Below are the code and all the weights of a small trained network. Each question names an input and a class and asks about switching units off, where a switched-off unit gives its printed mean instead of its output.

import numpy as np


def w(rows, s, z=0):
    codes = np.array(rows[::2]) - 128.0
    scale = np.full(codes.shape[1], s)
    scale[-1] = z or s
    return codes * scale


def f(y):
    return np.maximum(y, 0)


def log_softmax(a):
    a = a - a.max(-1, keepdims=True)
    return a - np.log(np.exp(a).sum(-1, keepdims=True))


def net(x, mask):
    res = np.array(x, float).reshape(1, 8) / 4 @ E
    y = f(res @ A[0][:, :-1].T + A[0][:, -1])
    res = res + np.where(mask, y, B[0][:, -1]) @ B[0][:, :-1]
    return log_softmax(res[-1] @ U[:, :-1].T + U[:, -1])


A, B = {}, {}
E = w([
[123,129,125,136,123,127,127,117],'x0',
[38,169,63,1,167,76,98,126],'x1',
[158,118,48,227,189,71,45,181],'x2',
[122,131,124,135,125,132,127,119],'x3',
[127,128,126,127,128,130,132,126],'x4',
[45,30,162,130,186,226,58,149],'x5',
[213,47,100,70,115,114,53,2],'x6',
[130,129,122,126,134,131,132,126],'x7',
],0.0069)
A[0] = w([
[66,156,75,51,134,104,104,142,86],'neuron 1',
[173,82,117,81,111,132,84,23,117],'neuron 2',
[86,120,215,50,76,171,212,66,80],'neuron 3',
[117,126,162,87,83,167,175,88,185],'neuron 4',
[116,139,179,59,52,198,209,137,110],'neuron 5',
[83,155,70,57,178,101,130,99,94],'neuron 6',
[168,217,97,134,87,44,155,62,76],'neuron 7',
[241,46,98,81,114,90,59,3,109],'neuron 8',
[163,88,71,197,184,74,67,162,151],'neuron 9',
[71,138,88,61,116,63,91,134,95],'neuron 10',
[225,69,185,221,61,160,171,132,73],'neuron 11',
[31,49,163,116,191,236,39,120,90],'neuron 12',
[192,67,123,86,138,103,47,34,68],'neuron 13',
[63,155,111,56,142,66,101,118,91],'neuron 14',
[60,54,155,143,204,219,71,118,81],'neuron 15',
[55,153,81,36,164,58,109,128,91],'neuron 16',
[107,126,196,55,61,188,189,59,95],'neuron 17',
[200,179,121,108,107,39,174,126,75],'neuron 18',
[136,118,155,166,91,142,119,100,245],'neuron 19',
],0.0058,0.012)
B[0] = w([
[170,130,182,170,132,164,122,101,151],'neuron 1',
[76,158,158,139,139,116,142,177,171],'neuron 2',
[151,77,85,210,150,90,84,126,172],'neuron 3',
[106,126,87,113,162,89,100,97,205],'neuron 4',
[121,95,116,175,151,86,104,143,176],'neuron 5',
[163,130,171,149,124,182,126,120,153],'neuron 6',
[178,59,103,112,54,110,181,161,155],'neuron 7',
[75,164,171,150,128,120,154,189,191],'neuron 8',
[125,113,82,128,149,90,87,110,190],'neuron 9',
[167,137,151,153,129,178,119,100,152],'neuron 10',
[180,144,193,157,133,215,106,82,162],'neuron 11',
[175,85,98,112,60,108,185,157,178],'neuron 12',
[95,150,151,186,129,124,157,179,156],'neuron 13',
[152,129,161,159,131,184,128,95,153],'neuron 14',
[173,79,105,119,49,110,198,142,163],'neuron 15',
[170,133,188,168,128,189,118,101,165],'neuron 16',
[134,98,81,193,144,92,91,117,175],'neuron 17',
[161,84,109,111,74,109,172,157,150],'neuron 18',
[112,188,128,2,173,142,121,98,254],'neuron 19',
],0.0099,0.011)
U = w([
[189,75,102,125,3,109,203,145,38],'0',
[193,137,199,187,134,224,95,84,29],'1',
[114,140,122,87,156,119,116,113,255],'2',
[128,91,67,217,163,56,43,116,22],'3',
[109,147,127,79,141,122,117,122,219],'4',
[28,173,178,191,132,115,191,208,65],'5',
[119,140,120,69,145,123,116,105,187],'6',
[116,139,114,72,140,128,118,107,180],'7',
],0.012,0.0077)

Each question gives the input, the list of numbers given to net, and the class t.
The units are the neurons (one row each of A and B). Each row of codes is followed by its name. A weight is (code - 128) times the scale printed after its matrix; where a second scale follows, it is the last column's (A, B and U).
mask holds one flag per neuron, in row order. A switched-off neuron (its flag False) gives its mean, the last column of its row in B, instead of its output. The means were averaged over made-up inputs and are rounded, as every weight is.
A unit's drop is (log p(t) with every unit on - log p(t) with that unit switched off) / (log p(t) with every unit on - log p(t) with every unit switched off).
The circuit of an input: a set's keep is (log p(t) with only the set's units on - log p(t) with every unit switched off) / (log p(t) with every unit on - log p(t) with every unit switched off). Starting from the 12 units with the biggest drops (on a tie, the unit counted first), units are removed one at a time, each time the one whose removal leaves the highest keep (on an exact tie, the one counted first), for as long as the keep stays at least 0.8.
circuit, biggest first: the units of the circuit, biggest drop first
most important unit: the unit with the biggest drop
k most important neurons: the k neurons with the biggest drops, biggest first
drop of u: that unit's drop, to one decimal
input [3,7,3,-2,-4,8,2,3], class 0: 2 most important neurons	(neuron 12; neuron 15)
input [-5,-7,4,2,3,2,-6,-4], class 1: 3 most important neurons	(neuron 11; neuron 4; neuron 8)
input [-4,1,1,4,-1,7,-4,-2], class 0: circuit, biggest first	(neuron 12; neuron 15)
input [6,-7,7,1,6,-2,3,-3], class 1: circuit, biggest first	(neuron 11)
input [-4,-3,-8,3,-1,0,-1,6], class 3: circuit, biggest first	(neuron 3; neuron 17)
input [-5,7,-6,-4,6,-8,-1,-2], class 0: 2 most important neurons	(neuron 7; neuron 18)
input [-5,-8,8,4,0,5,0,-8], class 1: 2 most important neurons	(neuron 11; neuron 4)
input [7,-5,6,4,4,-7,8,6], class 5: circuit, biggest first	(neuron 8; neuron 13)
input [7,-2,6,2,-6,-4,1,3], class 6: 2 most important neurons	(neuron 3; neuron 17)
input [5,5,3,1,-5,-5,-2,-5], class 0: 2 most important neurons	(neuron 7; neuron 19)
input [4,-2,4,4,7,-1,4,-2], class 7: circuit, biggest first	(neuron 3; neuron 17)
input [7,-5,-8,-7,-1,-2,-6,2], class 3: circuit, biggest first	(neuron 3; neuron 5; neuron 17)
input [3,-6,-1,5,7,3,0,-3], class 7: circuit, biggest first	(neuron 19; neuron 16)
input [3,8,-7,-5,-5,-7,-3,5], class 1: most important unit	neuron 16
input [-4,5,7,-4,1,-7,-5,0], class 0: 3 most important neurons	(neuron 7; neuron 18; neuron 19)
input [-2,-7,5,7,-1,-5,0,6], class 1: 3 most important neurons	(neuron 11; neuron 4; neuron 12)
input [0,5,6,3,4,-2,8,-2], class 5: 3 most important neurons	(neuron 8; neuron 13; neuron 2)
input [-5,2,-7,-3,-7,5,-2,-1], class 3: circuit, biggest first	(neuron 3; neuron 17; neuron 5)
input [0,3,2,-6,-6,-6,6,2], class 0: 2 most important neurons	(neuron 7; neuron 18)
input [7,-7,-6,6,-2,7,5,-2], class 0: circuit, biggest first	(neuron 12)
input [-3,1,6,-3,-6,4,7,-5], class 5: 2 most important neurons	(neuron 8; neuron 13)
input [-4,0,-6,5,4,5,8,-4], class 5: 4 most important neurons	(neuron 8; neuron 2; neuron 13; neuron 9)
input [7,1,4,-3,-5,7,-4,-5], class 0: 2 most important neurons	(neuron 12; neuron 15)
input [0,-4,-8,1,-7,8,-2,5], class 0: 3 most important neurons	(neuron 12; neuron 15; neuron 9)
input [7,8,-8,-2,-5,-8,3,-2], class 0: 2 most important neurons	(neuron 7; neuron 18)
input [2,-6,-7,5,-6,5,4,7], class 3: drop of neuron 4	0.2
input [-3,6,-6,-6,1,3,6,6], class 1: drop of neuron 11	-0.1
input [-2,-4,6,8,-1,8,6,0], class 0: drop of neuron 12	0.4
input [-4,-3,-1,-4,1,5,-6,8], class 4: most important unit	neuron 8
input [5,8,-2,7,-4,2,-1,7], class 1: drop of neuron 16	0.1
